Below is a small trained network, with its code and all its weights. Each question gives an input and a target symbol and asks what happens when units are switched off, that is, made to give their printed mean instead of their output.

import numpy as np


def w(rows, s, z=0):
    codes = np.array(rows[::2]) - 128.0
    scale = np.full(codes.shape[1], s)
    scale[-1] = z or s
    return codes * scale


def f(y):
    return y / 2 * (1 + np.tanh(0.7978845608 * (y + 0.044715 * y**3)))


def softmax(a):
    e = np.exp(a - a.max(-1, keepdims=True))
    return e / e.sum(-1, keepdims=True)


def log_softmax(a):
    a = a - a.max(-1, keepdims=True)
    return a - np.log(np.exp(a).sum(-1, keepdims=True))


def net(x, mask):
    ids = ['δεζηθλμξπστψω'.index(c) for c in x.split()]
    T = len(ids)
    res = E[ids] + P[:T]
    r = res
    for j in range(2):
        rows = slice(2 * j, 2 * j + 2)
        q, k, v = (r @ M[0][rows].T for M in (Q, K, V))
        z = softmax(np.where(np.tri(T) > 0, q @ k.T / 2**0.5, -1e9)) @ v
        o = O[0][rows]
        res = res + np.where(mask[j], z, o[:, -1]) @ o[:, :-1]
    y = f(res @ A[0][:, :-1].T + A[0][:, -1])
    res = res + np.where(mask[2:6], y, B[0][:, -1]) @ B[0][:, :-1]
    return log_softmax(res[-1] @ U[:, :-1].T + U[:, -1])


Q, K, V, O, A, B = {}, {}, {}, {}, {}, {}
E = w([
[119,187,135,109,130,141,168],'δ',
[158,124,153,107,189,165,151],'ε',
[90,110,149,123,38,135,130],'ζ',
[190,157,105,166,155,30,148],'η',
[118,99,143,170,150,85,35],'θ',
[77,132,175,117,131,68,125],'λ',
[51,164,114,119,115,60,95],'μ',
[117,189,138,131,124,146,181],'ξ',
[157,107,138,80,93,136,153],'π',
[97,129,167,177,143,149,254],'σ',
[120,92,159,147,104,162,186],'τ',
[132,89,124,106,150,148,136],'ψ',
[117,74,92,114,133,158,202],'ω',
],0.033)
P = w([
[165,168,112,142,62,38,162],'0',
[153,159,109,136,62,69,139],'1',
[138,147,117,126,71,93,146],'2',
[130,131,120,117,81,120,141],'3',
[120,118,124,112,93,147,134],'4',
[114,102,128,104,108,172,134],'5',
[104,85,129,98,124,199,130],'6',
[96,74,135,92,136,227,122],'7',
[86,53,141,86,149,248,122],'8',
],0.014)
Q[0] = w([
[63,87,87,99,57,137,149],'H0',
[147,110,134,157,118,194,238],'H0',
[41,226,121,8,80,166,169],'H1',
[117,154,215,109,61,177,218],'H1',
],0.015)
K[0] = w([
[52,167,118,124,115,206,124],'H0',
[148,105,123,110,101,250,147],'H0',
[28,106,159,143,149,170,106],'H1',
[85,116,133,88,162,197,107],'H1',
],0.019)
V[0] = w([
[73,144,124,218,141,155,178],'H0',
[108,117,62,88,250,134,133],'H0',
[105,208,61,101,103,95,131],'H1',
[98,50,106,172,108,87,58],'H1',
],0.012)
O[0] = w([
[50,184,9,232,172,150,51,237],'H0',
[142,192,58,79,22,168,147,2],'H0',
[62,137,74,94,124,254,119,125],'H1',
[225,103,124,249,61,156,162,39],'H1',
],0.0092,0.0091)
A[0] = w([
[115,111,179,218,34,76,114,2],'N0',
[136,178,205,51,226,59,94,30],'N1',
[158,25,157,65,117,59,101,122],'N2',
[90,160,143,100,113,2,196,143],'N3',
],0.0081,0.0058)
B[0] = w([
[68,93,138,95,106,215,54,187],'N0',
[194,104,167,166,125,189,108,244],'N1',
[74,225,108,141,144,144,152,200],'N2',
[141,4,90,90,65,84,119,223],'N3',
],0.011)
U = w([
[125,149,150,139,124,130,150,228],'δ',
[152,85,149,98,150,164,155,106],'ε',
[88,129,164,111,127,150,145,96],'ζ',
[146,137,119,131,96,65,133,245],'η',
[148,122,87,111,132,101,3,144],'θ',
[100,102,141,76,83,79,84,126],'λ',
[92,154,97,109,55,103,86,130],'μ',
[97,113,126,74,159,142,149,98],'ξ',
[151,113,125,150,113,158,134,142],'π',
[89,115,113,104,163,114,129,111],'σ',
[155,78,129,160,165,111,116,126],'τ',
[131,137,160,162,169,142,179,100],'ψ',
[107,54,78,120,127,188,210,18],'ω',
],0.015,0.013)

Each question gives the input, a string of symbols that net reads in full, and the target symbol t.
The units are the heads (2 rows each of Q, K, V and O) and the neurons (one row each of A and B). Each row of codes is followed by its name. A weight is (code - 128) times the scale printed after its matrix; where a second scale follows, it is the last column's (O, A, B and U).
mask holds one flag per unit, heads first, then neurons. A switched-off unit (its flag False) gives its mean, the last column of its rows in O or B, instead of its output. The means were averaged over made-up inputs and are rounded, as every weight is.
A unit's drop is (log p(t) with every unit on - log p(t) with that unit switched off) / (log p(t) with every unit on - log p(t) with every unit switched off).
The circuit of an input: a set's keep is (log p(t) with only the set's units on - log p(t) with every unit switched off) / (log p(t) with every unit on - log p(t) with every unit switched off). Starting from all 6 units, units are removed one at a time, each time the one whose removal leaves the highest keep (on an exact tie, the one counted first), for as long as the keep stays at least 0.8.
units of the circuit, in order: the units of the circuit, biggest drop first
top k neurons: the k neurons with the biggest drops, biggest first
heads that matter: for each layer, one digit per head in row order, 1 if its drop is at least 0.15 and else 0, layers parted by /
drop when u is switched off: that unit's drop, to one decimal
input θ π ξ, target ε: units of the circuit, in order	H0, N1
input ω ε σ δ λ δ σ τ ψ, target τ: units of the circuit, in order	H1
input λ σ δ, target θ: units of the circuit, in order	H1, H0, N1
input τ δ ξ ψ σ δ ψ, target ξ: units of the circuit, in order	H0, N3, N1
input η τ λ τ π, target τ: units of the circuit, in order	H0, H1
input δ λ θ θ ε ψ η μ, target μ: units of the circuit, in order	H1, H0
input δ τ δ, target τ: heads that matter	10
input δ τ π τ τ μ π δ, target ε: heads that matter	11
input δ μ σ δ μ π, target ω: heads that matter	01
input η λ δ ε, target ε: heads that matter	11
input τ δ π δ, target ε: heads that matter	10
input π σ τ ζ σ μ λ ξ, target δ: units of the circuit, in order	N3, H1, H0
input ω λ η δ θ π, target π: heads that matter	01
input τ ψ τ ζ ζ π, target ψ: units of the circuit, in order	H0, N2, N3
input η δ ζ σ μ ξ, target ω: units of the circuit, in order	H1
input δ ζ θ δ τ τ π, target τ: units of the circuit, in order	H1, H0
input λ ψ ψ, target η: top 2 neurons	N0, N1
input δ ζ μ δ μ ζ ζ ψ δ, target η: drop when H1 is switched off	0.7
input η η σ δ δ τ, target τ: drop when H1 is switched off	0.5
input θ μ δ, target ω: drop when H1 is switched off	0.8
